Below is a small trained network, with its code and all its weights. Each question gives an input and a class and asks what happens when units are switched off, that is, made to give their printed mean instead of their output.

import numpy as np


def w(rows, s, z=0):
    codes = np.array(rows[::2]) - 128.0
    scale = np.full(codes.shape[1], s)
    scale[-1] = z or s
    return codes * scale


def norm(h):
    return h / np.sqrt((h * h).mean(-1, keepdims=True) + 1e-5)


def f(y):
    return np.maximum(y, 0)


def log_softmax(a):
    a = a - a.max(-1, keepdims=True)
    return a - np.log(np.exp(a).sum(-1, keepdims=True))


def net(x, mask):
    res = np.array(x, float).reshape(1, 4) / 4 @ E
    u = 0
    for l in range(2):
        y = f(norm(res) @ A[l][:, :-1].T + A[l][:, -1])
        res = res + np.where(mask[u : u + 3], y, B[l][:, -1]) @ B[l][:, :-1]
        u += 3
    return log_softmax(norm(res)[-1] @ U[:, :-1].T + U[:, -1])


A, B = {}, {}
E = w([
[47,47,223,105,144,58,2,139,94,190,167],'x0',
[152,123,153,177,100,59,172,108,147,189,125],'x1',
[117,152,253,119,152,124,142,203,227,119,52],'x2',
[102,140,83,223,78,132,98,141,217,109,112],'x3',
],0.016)
A[0] = w([
[236,131,171,163,123,22,225,85,144,247,133,12],'0.n1',
[221,129,207,10,182,81,230,114,17,171,135,7],'0.n2',
[174,161,77,136,151,159,171,132,158,74,118,122],'0.n3',
],0.015,0.016)
B[0] = w([
[7,169,124,99,82,64,230,181,42,10,93,192],'0.n1',
[200,73,65,214,124,156,42,94,236,130,79,249],'0.n2',
[119,105,170,122,90,121,86,126,86,187,95,222],'0.n3',
],0.013)
A[1] = w([
[187,151,214,98,195,120,194,180,214,93,99,60],'1.n1',
[135,141,116,59,165,251,80,152,119,64,110,2],'1.n2',
[218,181,100,113,124,192,230,128,130,97,66,40],'1.n3',
],0.029,0.0095)
B[1] = w([
[152,111,5,142,108,138,92,100,49,133,184,254],'1.n1',
[138,124,144,153,115,38,235,145,135,81,61,244],'1.n2',
[57,87,180,106,213,110,76,90,170,150,192,251],'1.n3',
],0.013)
U = w([
[82,70,236,81,178,105,64,116,117,183,121,187],'0',
[100,118,129,164,121,65,191,137,129,69,75,97],'1',
[143,131,94,227,108,152,90,117,247,119,102,211],'2',
[174,125,51,120,150,129,158,68,54,140,202,95],'3',
[158,127,156,136,80,151,100,145,124,138,59,162],'4',
[210,214,205,102,134,180,166,167,161,143,164,3],'5',
],0.013,0.0049)

Each question gives the input, the list of numbers given to net, and the class t.
The units are the neurons (one row each of A and B). Each row of codes is followed by its name. A weight is (code - 128) times the scale printed after its matrix; where a second scale follows, it is the last column's (A, B and U).
mask holds one flag per neuron, layer by layer. A switched-off neuron (its flag False) gives its mean, the last column of its row in B, instead of its output. The means were averaged over made-up inputs and are rounded, as every weight is.
A unit's drop is (log p(t) with every unit on - log p(t) with that unit switched off) / (log p(t) with every unit on - log p(t) with every unit switched off).
The circuit of an input: a set's keep is (log p(t) with only the set's units on - log p(t) with every unit switched off) / (log p(t) with every unit on - log p(t) with every unit switched off). Starting from all 6 units, units are removed one at a time, each time the one whose removal leaves the highest keep (on an exact tie, the one counted first), for as long as the keep stays at least 0.8.
circuit, biggest first: the units of the circuit, biggest drop first
k most important neurons: the k neurons with the biggest drops, biggest first
top k neurons in layer l: the k neurons of layer l with the biggest drops, biggest first
drop when u is switched off: that unit's drop, to one decimal
input [-1,-6,7,5], class 3: circuit, biggest first -> 1.n1, 0.n2
input [6,7,-4,3], class 1: top 2 neurons in layer 1 -> 1.n3, 1.n1
input [3,-2,8,7], class 3: 3 most important neurons -> 1.n1, 0.n2, 0.n3
input [-5,6,8,3], class 3: circuit, biggest first -> 1.n1
input [-5,7,8,4], class 3: 3 most important neurons -> 1.n1, 0.n2, 1.n2
input [4,-7,8,2], class 3: circuit, biggest first -> 1.n1, 0.n3
input [-2,-3,-8,-8], class 2: 2 most important neurons -> 0.n2, 1.n1
input [-8,-4,-6,5], class 0: circuit, biggest first -> 1.n3, 0.n2
input [2,-5,-5,4], class 1: 4 most important neurons -> 0.n2, 1.n1, 1.n2, 0.n3
input [-3,-8,-2,6], class 1: 2 most important neurons -> 1.n2, 0.n2
input [-2,-7,7,5], class 1: 3 most important neurons -> 1.n2, 0.n2, 0.n3
input [1,5,-4,1], class 1: 2 most important neurons -> 0.n1, 1.n1
input [-4,-2,-3,-4], class 0: 2 most important neurons -> 1.n3, 1.n1
input [-2,0,-1,1], class 4: circuit, biggest first -> 0.n3
input [-8,-6,7,7], class 0: 3 most important neurons -> 1.n3, 0.n2, 0.n3
input [6,-6,1,-8], class 2: top 2 neurons in layer 1 -> 1.n3, 1.n2
input [-7,1,5,-5], class 0: 2 most important neurons -> 1.n3, 0.n3
input [-1,3,5,3], class 3: 2 most important neurons -> 1.n1, 0.n2
input [1,1,3,-8], class 2: drop when 0.n2 is switched off -> 0.7
input [2,1,-4,-4], class 2: drop when 0.n2 is switched off -> 0.5
input [-3,1,8,5], class 3: circuit, biggest first -> 1.n1
input [-6,-7,-5,-5], class 1: drop when 1.n2 is switched off -> 1.6
